Here is a tiny trained network, its code and every weight. The questions are about switching its units off for an input and a class, where a switched-off unit gives its printed mean instead of its output.

import numpy as np


def w(rows, s, z=0):
    codes = np.array(rows[::2]) - 128.0
    scale = np.full(codes.shape[1], s)
    scale[-1] = z or s
    return codes * scale


def norm(h):
    return h / np.sqrt((h * h).mean(-1, keepdims=True) + 1e-5)


def f(y):
    return np.maximum(y, 0)


def log_softmax(a):
    a = a - a.max(-1, keepdims=True)
    return a - np.log(np.exp(a).sum(-1, keepdims=True))


def net(x, mask):
    res = np.array(x, float).reshape(1, 5) / 4 @ E
    u = 0
    for l in range(2):
        y = f(norm(res) @ A[l][:, :-1].T + A[l][:, -1])
        res = res + np.where(mask[u : u + 15], y, B[l][:, -1]) @ B[l][:, :-1]
        u += 15
    return log_softmax(norm(res)[-1] @ U[:, :-1].T + U[:, -1])


A, B = {}, {}
E = w([
[172,201,112,109],'x0',
[99,85,69,149],'x1',
[105,254,165,241],'x2',
[13,97,152,91],'x3',
[184,109,219,150],'x4',
],0.0081)
A[0] = w([
[163,179,172,111,4],'L0N1',
[130,115,104,194,67],'L0N2',
[202,84,1,130,82],'L0N3',
[126,99,107,70,141],'L0N4',
[115,55,71,79,100],'L0N5',
[126,123,118,133,55],'L0N6',
[142,105,107,173,61],'L0N7',
[119,58,90,200,26],'L0N8',
[147,148,126,196,77],'L0N9',
[138,156,164,173,44],'L0N10',
[125,179,127,145,108],'L0N11',
[147,161,77,154,55],'L0N12',
[142,106,103,157,78],'L0N13',
[138,55,199,100,119],'L0N14',
[221,92,146,137,144],'L0N15',
],0.012,0.0048)
B[0] = w([
[169,135,160,99,160],'L0N1',
[125,171,163,141,157],'L0N2',
[118,116,245,54,244],'L0N3',
[144,116,114,125,223],'L0N4',
[155,94,117,120,253],'L0N5',
[124,132,125,124,128],'L0N6',
[121,148,155,138,142],'L0N7',
[182,128,227,121,160],'L0N8',
[138,146,168,125,186],'L0N9',
[128,140,172,122,171],'L0N10',
[115,157,125,112,187],'L0N11',
[132,152,107,128,165],'L0N12',
[131,141,154,128,141],'L0N13',
[148,103,83,131,238],'L0N14',
[102,70,84,123,243],'L0N15',
],0.012,0.0051)
A[1] = w([
[182,60,117,59,138],'L1N1',
[108,149,191,118,121],'L1N2',
[155,181,53,109,134],'L1N3',
[116,128,174,114,128],'L1N4',
[103,59,86,116,144],'L1N5',
[234,177,133,67,54],'L1N6',
[186,147,112,132,24],'L1N7',
[254,119,151,110,88],'L1N8',
[171,131,97,107,3],'L1N9',
[119,18,191,150,184],'L1N10',
[103,26,85,77,197],'L1N11',
[238,139,54,118,36],'L1N12',
[108,71,113,178,90],'L1N13',
[160,155,113,142,40],'L1N14',
[63,106,173,106,175],'L1N15',
],0.013,0.0045)
B[1] = w([
[152,143,52,74,236],'L1N1',
[136,66,173,92,165],'L1N2',
[160,204,137,242,143],'L1N3',
[157,74,164,100,154],'L1N4',
[219,132,111,99,189],'L1N5',
[49,81,215,59,170],'L1N6',
[67,113,113,123,132],'L1N7',
[65,36,94,76,187],'L1N8',
[84,102,130,106,131],'L1N9',
[199,113,70,198,227],'L1N10',
[241,145,28,40,248],'L1N11',
[1,81,112,64,144],'L1N12',
[161,48,107,155,146],'L1N13',
[91,119,123,140,132],'L1N14',
[122,37,79,95,179],'L1N15',
],0.008,0.012)
U = w([
[4,98,102,106,119],'0',
[149,22,79,250,76],'1',
[129,202,255,121,140],'2',
[187,144,67,190,3],'3',
[151,217,136,222,167],'4',
[126,147,156,83,46],'5',
[219,49,21,38,183],'6',
],0.015,0.017)

Each question gives the input, the list of numbers given to net, and the class t.
The units are the neurons (one row each of A and B). Each row of codes is followed by its name. A weight is (code - 128) times the scale printed after its matrix; where a second scale follows, it is the last column's (A, B and U).
mask holds one flag per neuron, layer by layer. A switched-off neuron (its flag False) gives its mean, the last column of its row in B, instead of its output. The means were averaged over made-up inputs and are rounded, as every weight is.
A unit's drop is (log p(t) with every unit on - log p(t) with that unit switched off) / (log p(t) with every unit on - log p(t) with every unit switched off).
The circuit of an input: a set's keep is (log p(t) with only the set's units on - log p(t) with every unit switched off) / (log p(t) with every unit on - log p(t) with every unit switched off). Starting from the 12 units with the biggest drops (on a tie, the unit counted first), units are removed one at a time, each time the one whose removal leaves the highest keep (on an exact tie, the one counted first), for as long as the keep stays at least 0.8.
units of the circuit, in order: the units of the circuit, biggest drop first
top k neurons: the k neurons with the biggest drops, biggest first
k most important neurons of layer l: the k neurons of layer l with the biggest drops, biggest first
drop of u: that unit's drop, to one decimal
input [-2,-2,6,6,-1], class 0: units of the circuit, in order => (L1N11)
input [2,0,3,8,3], class 0: units of the circuit, in order => (L1N11; L0N5)
input [-1,7,7,7,5], class 2: top 2 neurons => (L1N11; L0N15)
input [-8,-6,5,2,5], class 1: top 2 neurons => (L1N11; L0N3)
input [-1,1,3,2,-6], class 0: top 3 neurons => (L1N11; L1N10; L0N14)
input [-8,-4,3,-2,6], class 1: 2 most important neurons of layer 0 => (L0N3; L0N5)
input [0,3,5,5,-3], class 0: top 2 neurons => (L1N11; L1N10)
input [3,-5,7,-2,-5], class 4: top 2 neurons => (L0N3; L1N3)
input [-5,-8,3,-7,-1], class 0: top 2 neurons => (L1N11; L1N8)
input [-3,0,5,-8,7], class 4: 3 most important neurons of layer 1 => (L1N11; L1N1; L1N15)
input [5,-6,2,-7,-2], class 0: top 2 neurons => (L1N12; L1N8)
input [5,-2,4,-8,6], class 0: 2 most important neurons of layer 0 => (L0N15; L0N3)
input [-8,-2,3,-1,6], class 1: 2 most important neurons of layer 1 => (L1N11; L1N1)
input [0,8,7,-4,3], class 4: top neuron => (L0N3)
input [-5,2,8,7,3], class 2: drop of L1N8 => 0.1
input [-2,-1,7,-2,3], class 2: drop of L0N14 => 0.0
input [-8,-2,2,-7,5], class 1: drop of L1N11 => 0.4
